Each row has a class, written as a number after it.
[ 16 -19  11  17   3 -29  12 -20   3  53 -15 -19   5  19 -29  13   2  -5
  38  32 -14 -18 -13 -25 -20   0 -28  11   3 -19   4  19  15 -12  -6 -39
 -30  10  27  -1 -43  11  40] : 10
[-87 -19 -72  -1   3  29  31 -16  38   7  34   1  55   7  42 -28   9  18
  25 -21   6 -33  -9 -40 -15   9 -17  19  51  37   2  28  -5  91  10  29
 -27 -20 -35  22 -30  19 -19] : 0
[-12   5  -8 -61  -1  38 -58  24   8   3 -73  -5  29  -8  36 -10  17 -14
  52  22 -15   0  -5 -42 -43 -34  17  15  49  21 -45  53  16  62 -17   4
 -62  18  28   4 -60  62  17] : 7
[-31  48  -1 -51   1  -5  12 -32  51  20  48 -26 -26  30 -36  92  -1  29
  -1 -80 -23  25 -20  36  -3   8 -58   3 -61 -51  26  43  13 -27  32   1
 -31   2 -33  12  -8 -13 -12] : 12
[-34 -11  -1 -16  47  18   2  31 -13 -26  13   4 -10  13 -42  50  -6  14
 -30 -55 -44  16  28  -2  18  14  11 -25 -56 -18  23   2  34 -48  20 -22
  -3  14  16 -18   3  -1 -39] : 7
[ -55  -10  -63   11  -15   -2  -31   24  -28  -23   23  -11   59    5
   37   -7   29    2   30 -114   24   27  -25  -16   23   -6  -27  -11
   24  -21   94   32   45   26   26  -22  -14   -6    2   31    3   19
  -42] : 1
[-17 -15  -2 -15  26   4  16 -43 -14   4  20  -6  15  15  -6  41  37  42
  29  51 -15 -10   8  21   8   7 -19 -19   2 -45  42   8  -9 -29  34   3
   7  -7 -57 -19   5 -17   2] : 0
[-17  -6   7 -15 -13 -68 -10  -2  -8  12   9 -12   1  34   4  57  41  -2
   9 -62  22  -1   8   9   7 -12 -78 -21   9 -43  34  49  26   2  27 -49
  18  -6 -49 -17  21  21  18] : 0
[-26 -43 -15  25 -27  28  -1 -12  12  43 -52   1 -22 -12  -3  -7 -33   0
 -20  48 -23  -7  23 -34   6  23  -7   5  19  -2  32   9  27   3 -12  45
 -29  17   2  26 -35   1 -26] : 1
[  0  11 -16  10 -10  30  -4  18 -15  13  20   3  11 -30   8 -15 -23  43
   8  41   5  -6 -46  -8   9 -30  14  23  22  -4   4  -8 -13  45   9  -4
  11  -9  18  11 -48  10   0] : 5
[-23   1 -37   6 -13   0 -28   7 -10   9  26  -1  25  20 -24  42   1  -7
  28   8   0  -9 -21 -14 -27  -1  10 -18  47 -35  60  14  36   3 -11 -11
   6  -2 -13   8 -39  -7  -9] : 0
[-20 -17 -16  14   9  23 -22   7 -41 -11 -24   1   3 -41  52 -23  24   0
   5  -3 -27  -6   0 -13 -11  -5  -1   5   8  19  10 -23 -24  29  -8  17
  41 -46  22   7 -18  -7 -15] : 12
[ -1  12 -18   9  28 -66  94 -40  22  43  26 -36  33  18   1  -5   9  -6
   2  69 -23 -38 -37  40  13  50 -14  20 -93  27 -40  28 -29  82 -15  12
  12 -19  -5   9  85   3 -20] : 5
[-51  13 -43 -48 -47   7 -15 -40  36 -18  -6 -11  83  41   2  15 -16  28
  35 -15  24  17 -21  44 -33 -22  16 -36 -29   9 -36  42  32   3  20  25
 -42 -37 -46  36 -13  24 -19] : 6
[  7  45 -27  19   8 -30  29 -43 -50  -8  32 -12 -24  14  27   1 -24   8
  34 -63 -23  -6   8  57 -48  46  16 -20 -46   2 -25  12 -32 -29  12 -29
 -47 -42  -6 -14  28   3  33] : 1
[  5  14  12  20 -36 -17  10  26   9   6 -15  -1 -25 -50 -11 -56 -32   2
  -5  52 -35  -8   2  -9 -17   7  29  25  19  42  -2 -13  -3 -25 -15  -3
  58   7  36   7 -32 -40   6] : 8
[-30 -23  20  -2   5  17 -31  30 -52   4 -13  31   1 -36  -1 -13   7  12
  15 -40 -11  11  -7 -23 -25 -34 -14  18  17  25 -20 -23   4  19   6   7
  14   2  33   8  -5   1   2] : 12
[-22  -6  14  24  21  49  19 -78  24  11   7 -41 -11  32 -21  -4  -6  16
 -19 -68  19  17  44  26 -51  29  -4 -19 -22   3 -35  50  19 -40 -37  60
  13  -6 -91  14  -3  -9 -10] : 4
[-10 -66 -67   8   7   3  17   5  30   5  -7  19   2  12 -14   0 -16  31
 -16  -3  14   9 -25  -6 -17 -16   0  -8  -5   5   5  44  32 -42 -22   8
 -30 -13  -1  37 -12  11 -13] : 11
[ 11  15  23   3  -8   0  10  -9 -26   9  13 -12  34 -21  -5 -20  21  -1
   3   6   5  -6 -20  -6  13 -13 -14  29  14   8   3 -25 -24  18  21 -12
  13   9  27 -14   8   4  -1] : 5
[-25  -9  31 -26  18  25 -34  -4 -10 -14 -26 -34  23  38  34 -36  50 -34
  83 -60  14  -2 -11 -45 -95  12 -36 -18  81   4 -49  36  49 -42 -40 -22
  -6  46 -56  16   3  17  47] : 4
[-62 -40  27 -18 -12 -16   0  34  76  24 -45 -69 -42  15  51 -47 -18 -23
 -11  46 -61 -21  15 -25  42  34 -41  18 -29  54 -22  75  38 101  -4   7
   2  32  -2   6 -26   0 -12] : 8
[-11 -23  -9  -7   3  15 -14  14   7  -6 -17 -10  18 -43  11   0  10  21
 -18 -14 -10  12 -10 -20  -7 -20   2   8   4  35   1  18  -4   8 -17   7
  -5 -19  14  16  -9   7 -23] : 11
[ 37  17  39 -29  29  30 -32  37  43  12  14  26 -16   0  18  17   7   2
 -15  22  22 -19   9 -25  25  11 -21  27  31 -22  17   7  35  82   8 -13
 -16  36 -34 -30  -1  18 -18] : 7
[ -44   26  -51   15    1   15    1   -1  -42  -44   29  -31   51  -16
   36   27   13   32   39 -104  -11   19  -24  -12  -20   16   24  -39
   12   -5   62   36    3  -39   14  -36   16  -38  -20   31  -25   12
    0] : 3
[ 19 -30 -21   1  -8   2   0  25  45  49 -45  -9 -34   8   3  21 -34   4
  -5 101 -29 -12 -13 -36  39  32  11  27 -26  24  31  -8  -5  66  -7   8
 -36  -5  58  24 -21  31  -8] : 10
[  4  26 -18 -21 -14  35  -3  34  38  14 -25  28 -14   1 -19   9 -12  17
  -9  39 -14  14 -29 -10   2 -15  32  24   2  -4  -7  25  -8 -13 -20  12
  -3  16  15  16 -50   4  13] : 4
[-32   1 -28 -12 -25 -47  -1   0  65  30 -29  -3  12  34 -13  10 -13  -2
 -34  35 -37 -17 -10  40   1  26  -1 -16 -68  11 -60  88  16  58  -5 -14
 -28 -43 -16 -16   2   1   0] : 9
[-49 -25  -4  28 -21   1 -29  -3 -22  14  16 -12 -11   4 -31  32 -53   8
   4  28 -40  -3 -32   4   7   9  22 -16 -30   7  -3 -18  10   9   6   8
 -63   2  34  15 -20 -12   3] : 9
[-22 -98 -26  30  30  10  45   8  11  30 -18 -13 -35  48  -1 -43 -27  11
  25  27 -21  -8  25 -33 -35  46 -15  16  13  48   3 -23  23  -8 -31  36
 -12  13   9  34 -14  -6 -12] : 11
[  6   7 -20 -30 -10 -31  31  -4  24   9  36 -22  25 -36 -45  -8 -21  49
  49  -9 -12  20 -38  29 -67  -7  10   7 -62  50 -46  36  19 -13 -10  36
 -56 -19  22  67  -1   9  21] : 9
[ 19 -88  -4   0 -16 -43 -41  29 -11  36  25  29 -14  15 -70  57 -82 -15
 -47  46  11   9 -37  43  23 -38  -8 -31 -52 -25  -1  24  58 -32 -24  12
  -7   3  40  20 -21   3  17] : 2
[ 32   5  11 -40  -9  29  -7  19   7   3 -11   2   1  -5 -10  15  22  29
  -5  -5 -23  25 -12   7   6 -16   4  22   8  26  14  -9 -11  13   4   5
  25 -24  18  -1 -41  -3   6] : 3
[-15  11  10 -21  -8  16  49  23   0  32 -18  14 -49  -8  -7 -16 -26  28
  -9  34 -22  -7  19 -25  -1  -3 -23  42   3   2 -18 -13 -17   8   5   2
  48  22   8 -13 -29  -2  -3] : 5
[  4 -25 -41  47  19  -3  16  24  -7  13  68  -3  26  -6 -39 -26 -23  33
  28 -72 -23 -12 -27  33 -40   2 -11 -10  -8 -40  41  46  32 -44  20 -41
 -30 -13 -10  46 -75  -9  10] : 1
[ 46  32 -17  -5 -13  -1  10  -8  22  40   8  -1 -30   8 -11  35 -27  17
  -1  55 -31 -23  -2  11  -2  16   2  16 -17 -29   0 -23   8  40   9 -27
 -32  -2  13 -14 -27  19   3] : 7
[-14  16 -18  10  21  10 -31  36 -22 -22   2  25  29 -30   7   1  16  11
   2 -20   7  19 -42 -21   1 -30  17   5  62   0  15 -22 -35   4 -11  10
  17 -30   6   4 -24 -11  22] : 2
[-41  80  27 -33 -33   0 -23  -8   5 -14  45 -14  -1 -24  -3  49 -16  47
  53 -65  18  20 -30   4 -65 -23  -6  -1  42  -6 -33  57  22   3  14  11
  -8   5 -83  23 -22   0  46] : 0
[-10  11   7 -24   6  12  -7  13   4   9  31  20  32  11 -39  71 -13  19
  15  19  -7   3 -26  10 -14  -5  12 -10 -37 -15  24  -9  25 -17  -5  -7
 -43   7  11  11 -32  -7  -7] : 6
[-10  30  22 -22  20  13  -6 -13  13 -14 -16  11   8 -25 -22  19   3   9
   9  21  12  15 -21 -22   4 -20  25  17   0  18  -6  22 -22  12   7  27
  -6   9  -3   5  20   2 -10] : 10
[ 30 -17 -49  12  30 -26  31  21  17   5 -78 -36  34  48 -18 -23  30  -2
  20  78   1 -31  11 -24  43  11   1 -27 -18  -9  33 -10   8  37  16 -35
  -8  51  22  33  15  32 -64] : 1
[  9   2 -25  25  -1 -11  31  21 -23   0 -12   8  15  -6 -18 -25  -5  36
  21  44  -4  -4 -18  -5 -17  -1  23  19  -9  31 -23 -10 -14   6  14 -20
  22  12  45  13 -13  17  14] : 5
[-26  33   9  10  18   6  14  -4   2 -16   3 -16  18 -14  -8 -32  54   2
  29 -28 -17  18  -4 -23 -50  13  -3  21  32  12   1  21  -4 -12 -18   6
  48  18 -25   0   6 -21  -2] : 4
[ 10  65 -30 -10 -31  23 -19 -31 -10  25  26   6  47  14 -34  24   7  10
  48   8  30   2 -49  21 -24 -12  29   7  37 -58  30  15  11 -23 -11 -14
  -1  15 -26  -3 -23 -31   9] : 9
[ 22  37   0  25  21  39  -5  -7   8 -29  74  -9   1 -26 -13  32 -21 -11
 -23 -58  19  -6  -8  25  19  13   9  -3 -12 -35  32 -18 -17 -31  -9  10
 -17  40 -24  14 -14 -17   1] : 2
[ 20   8  -1  -9  24   7  44 -25 -17  -2 -19 -49 -63 -27  -5 -41 -35   8
  28  69 -55 -23  21 -21 -21  11  46  -2 -26  41 -29 -38 -42 -53  -8 -17
 -63  38  82 -11 -14  -2  10] : 8
[ -14   -9  -58  -47   28   13   21    6   41    1  -17    6   22   25
  -42   23   18    1    9  -38   -6    4   -9  -39    4   15   10   -3
   -1  -23   53   27  -14 -100   16  -57  -42   26   50    2   13   26
  -29] : 10
[ -8 -12 -15 -40  -6 -31   8   7   7  -6   8  37  12  26 -21  -8  31 -19
  31 -18  -6  -1 -23  35 -27  -8 -24  13 -39   2 -44  17   3 -24  -9 -18
 -37  25  19  -5  37  -4  16] : 9
[  2  15  23 -23  17 -11  -3  38  10   0 -21  -1   8 -14 -20 -13  26  -1
  31  21 -10  13 -30 -18  -2 -17  11  29  23  33  22  33  -5 -10  -2  -3
  11  30  29  16 -17 -17  21] : 8
[ -1  20   2   2 -15 -15   6   8 -16  42 -18   9  10 -21 -51   1  20  24
  17  24 -21   6 -19  -7  -4 -17   5  30   3 -10   2  -3 -15   1   2 -16
  -6  19  35 -11  -9 -17  10] : 9
[-19  13   0 -74 -17  34  19  -2  52  62  75  -5  14  38  10  59 -39  28
  74 -51  -2   9 -59  28 -28   6 -49  31 -15 -19  17  45  36  59 -25  42
 -60   3 -63  71 -53  14  14] : 3
[ 16   8  45   5  22 -33 -23  29 -27  34  -1  19   0  15 -48  73  -5  40
  19  18  17  14 -10 -16  10  -6 -19 -17 -13  -3  30 -36  14  41  13  -4
 -50  -9  -2  12  12  13   7] : 9
[ -3  31   0 -22  16  12  -6   2 -25 -18 -23   2  26 -12  -1  -3  35  -1
  27 -29   9  21   5  -9 -40  -8  27  22  32  20   2  39 -20 -23 -19  -7
  28  17  -1 -19  11 -10  -3] : 11
[  7   1   8  30  -4  32 -13  -9 -21  32  42   0  10  11 -26  21 -48  40
  35  11  -4  -9 -34  24 -38  10  12 -11  11 -43   7  -4  10 -35   1 -13
 -37  -6 -21  24 -58   4  29] : 5
[ -2  11  16 -34   4   3  10  10  28   8  -3   7  -3 -13 -37  -3  17   1
  -4   0  -8  21  -2 -18   3 -13  -5  45  -6  12  15  31   2  -7   3   2
  40  19  29 -16 -13 -18 -10] : 10
[ 28  56  -3 -67 -21  25 -39  37 -22 -31 -27  15  32   8  14  27  13  -5
  49 -22  19  18   8 -27  14 -29  20 -14  38 -17  59 -13   0  32  31 -32
 -28  25  10   0 -11  51 -28] : 3
[-18  35   6 -10 -36  -3 -44 -12 -17   9  16   4  25 -12   1  47 -28  26
  44  15  25  17 -47  -7 -26 -25   7   8  52  -5  19  19  10  42  12  -1
 -14   8 -31  19   3   8   1] : 11
[ 28  18  34  25   6   8   0 -24 -46 -13  -9  10   0 -31  39  -4 -13  21
  30  -7  28   9  20 -31 -11  11  36 -32  26   1  18 -33  -4 -29 -22  31
 -59 -17 -18   1  -2  18  16] : 3
[  1   3 -20 -20 -10  -2   0  21  12  46 -39  17   6 -11   3 -13  25   5
  15 -13  -8   0 -30  -9 -30 -15 -24  40  32  10 -16  57   1  30 -20  -9
  -3  -2   9  12 -28   8  22] : 1
[ -2  58  22 -25  -6  17  14  16  -6   1 -13  23   5   1 -15  -5  19   7
  16 -45   4   3  25   6 -20 -21  12  22  -3 -30 -17   1 -17 -41  -6 -32
   0  36  -4 -36 -34 -12   5] : 6
[-30 -27  10 -28   0  43  25   3  51  38   6  -4  -1 -26   2 -15  -3  21
 -11  31 -36 -16  16 -20 -13  26 -16  32 -12   5   5  16  21  16 -14  19
 -23  17 -11  -3 -25 -13 -28] : 6
[ -4   1  19 -33  -2  20  -9  35  13  31 -39  32  -2   3  -1  23  25  25
  -5  13  -3  11  -7 -19  12 -17 -30  26 -15   9 -20  -5  29  30  -9  16
  27  11  10   2 -20 -12   4] : 12
[ 14  11   3   4 -13 -10  16  15  11  13  -6  -8  21 -10 -19 -39   4  -7
   3  44 -17   1 -10 -33  -7   4  20  17  16  23   2  -3  12  -5  -5   1
  10   4  38  -5 -25  -5  12] : 4
[ 26   4   1  -7   9  -5  13  -6   8  -8 -20  -5   3 -13 -24 -31  12   6
   2  35  -4   7  21 -19  -7  -9  11  18   6  29  12 -21 -16   4  13   2
  44 -25  29 -12 -14  -6 -19] : 10
[-12  26   1  -5  -3  57  40 -14  26 -19  52  11  31 -45   2 -17 -13  -5
 -33 -10 -19 -37  35 -10  -6  26   5   4 -18   0  16 -21  19   1  18   7
  -8  -2 -39 -15 -11 -25 -41] : 6
[ 14  90 -76 -39 -25  41 -13  11  12 -42  35  58  30 -20  18  45   9  -1
 -20 -64  33  22  18  45   4 -16  11  17 -28 -20  27  61   6  85  23   4
  17  -4 -44 -15  10  29 -10] : 2
[  3 -25   6   3  19   4 -28  18   7  16 -58   5 -10   9  -9   6 -23  12
  -5  55 -30 -18  31 -21 -19  20  17 -22  24  -3  -8  -4   8  16   8 -11
 -11 -18  -8  -3 -18  34 -17] : 7
[  9  42  35   1   6  24   1 -32 -15  15  13  -1 -28   8  -5  43 -47  24
   6  30  21  -6  19  12 -35  19   7 -17  -8 -26 -15  13   6  -8 -14  14
  -1   7 -56  -9 -17   6   5] : 5
[ 17 -10   2 -20 -20   9   3   5  10  60 -31  -3 -16   3 -31  23 -27  17
  -8  93 -41 -22   9  -9  11  12  25   3  10 -13   7   8   1   7   6   8
 -25 -10   5 -14 -28   4  17] : 0
[ 20  14   3  -1  28 -17 -15  12 -33 -10   6   5  40 -19  11   4   8  10
  31  44  18   6 -14  11  -1 -11  16  -9  10   0   5   4 -11  35  -7  16
  23 -10 -12   1   5   2  19] : 2
[-29  25 -13 -14 -32  37  30 -30  61  13  41  -7 -20 -14  -6 -10 -52  -6
 -17  16 -18  -9 -15   7 -27   8  -2  28 -12 -14 -25  65  26 -10 -17  48
 -31  15 -26   8 -69 -14   7] : 5
[  7  -4  -8 -22  25  -9  -9   3  24   5 -18   1  37  -5 -27  10  20   2
  -4  38 -23 -12 -26   7 -26   2  22  10  -5  29 -43  16  -8  10 -15 -11
   6  -5  33  -2   0   8 -10] : 7
[-63  -7 -26   4 -21  -8   5 -40 -12  33   6   4  -8  -3  -2  27 -24  17
   6  36 -38  -7  -4 -17 -11  -1 -18  -1 -23 -19  -2   8  20  18  11   1
 -24   3  29 -20 -26 -10 -13] : 12
[-18  12  25 -12  13  24  11  17  -1  23  20 -27  18   8 -13 -25 -23  -8
  43  -9 -15 -27 -16 -20 -26  12  11   3  27 -25   6 -26   8 -15 -13 -14
 -19  28 -22  12 -18 -17 -17] : 6
[-21 -36  27 -40  25 -12  20  41 -12  12  -2 -56 -23  52  11  45 -14 -21
  32  -5 -16  -6 -49 -29  24  -2 -65 -20 -21 -24  15  41  66 -12   6   0
   2  12 -32  49 -14  14  39] : 5
[-25  -7 -45   4  10  45 -35  49 -19 -29 -16  53   2  -5  40 -18  16 -12
   0  17 -29  -6 -22 -31  -3 -17  31  19  57  -4  11 -18   7  28 -12 -10
  21 -24  28 -26 -62  -8   4] : 7
[ 40  33  21 -10  -4  17  12  14  11  -4 -21  12  12 -23  12 -35  20  18
  -3  58  23 -17  -2 -20   4 -17  -7  33  35  20 -24 -18 -21  44  17  -7
  39  15  -3 -12 -16  11   4] : 5
[ 46  10   9  -9  -6  16 -30  -5   9  45 -19  -9  14 -10   3  49  14   8
  -6  39   5 -15 -23   9  17  11 -24   2  -1 -20  31  22  21  54  -4  -9
 -23   4 -24  17   8  14  -8] : 1
[-67 -23  17   6  15 -26   5   3  58  18  20 -30   8  25 -60  13  -7 -12
  -7 -64 -18  15 -17  13 -10  42  -9   0 -26  -9  23  44  -1 -89 -39  32
 -17  22  -5  36 -18 -45 -26] : 9
[-22 -28  30  31  19  12  14 -14  -5   1  16 -36 -34 -22  21 -41 -19  13
  16   6 -46 -20  30   2 -10  37 -12  -3 -10  23  13  -8  -2 -10   7  -1
  -5  10 -15   6 -10 -21   0] : 8
[-14  -1   3  19  26  -3  22 -26 -11  30  48 -20   9  23 -37 -20  -5  11
  59 -21  -9   3 -14 -26 -14   4 -10  14  36 -51  61 -12   7 -30  20 -20
 -24   1   0 -11 -31 -20  -1] : 10
[  7  32  -4 -17  -9  10  -1  11  35  -3 -31  20  -5 -49 -22  -5   6   4
 -18  14 -13  14   9 -37  10  -4  31  37   6  16  25  14 -38 -17   9  -6
 -16   6  57 -16 -15  11 -15] : 10
[-19 -59 -56   9  16   4  26 -10  48  27  83 -37  43  -4  -2 -57  19  18
   9 -78 -36 -20 -36  42 -38  26 -36  23 -21 -12  -6  12  26 -15 -29 -30
  15 -18   9  25 -16 -14 -38] : 7
[-30 -31 -31  11  -7   5 -20  25 -13   4  -3   6  30 -21  -8  -9  33  17
  18   5 -17   6 -50 -14  -4 -14  -2  15  16   7  19  10   7  -4  -7 -11
   2  -4  31  18 -23 -16  12] : 9
[ 18  61  -9 -14   4  20  20 -40  -4  28  90 -42  -5 -11  -1  28 -11   0
  45 -95   4 -16 -23  24 -57  29 -11   9  11 -34  45  20  -5 -93 -33 -62
  -3  23 -10   6 -32 -29  27] : 8
[ 31 -65 -57  27  37   8  16   8  56   4   4 -28 -20  -6  -6 -17 -34  35
 -37  72 -72 -29 -11  25   4  37  49 -26 -85   9 -37  19  17 -26 -13 -18
 -93 -31  67   5 -54  23  -1] : 7
[ -4  -3  19  13   0 -36 -27  37 -27  14 -38   7 -15 -24   2   7  -5   7
   3  23  -5  14 -25 -12  -1  -7   3   8   7  26   1  26   7  42 -11   9
   6  -2  20  16  11   3   5] : 1
[-55   1 -60  17  -4  36  16 -47  30 -44 -20   9 -27   5  21 -22  -3 -46
 -51  -2  -5  -5  62 -28  26  12  14 -10   3 -38  64  11 -10 -31 -14  27
  41 -12 -15 -39 -25 -24 -83] : 10
[ 43   1 -19 -26  -5 -24  -6  38  22  37  -5  26  43 -19 -50  16  26  24
  -6  74  -4  -7  -7   3  10 -16  27  21  -6  13  27  -6 -10  43  -8 -17
   2   2  62 -11  -9  13 -31] : 0
[-31  -2 -37  -3 -15  -3  47  -3  38  -5 -16 -11  -2 -35  31 -21 -53   0
 -11  67 -48 -34  -8  -1  -9  16  37   1 -65  53 -51  32 -14  55   3  45
 -71 -43   5  34 -11  26   1] : 6
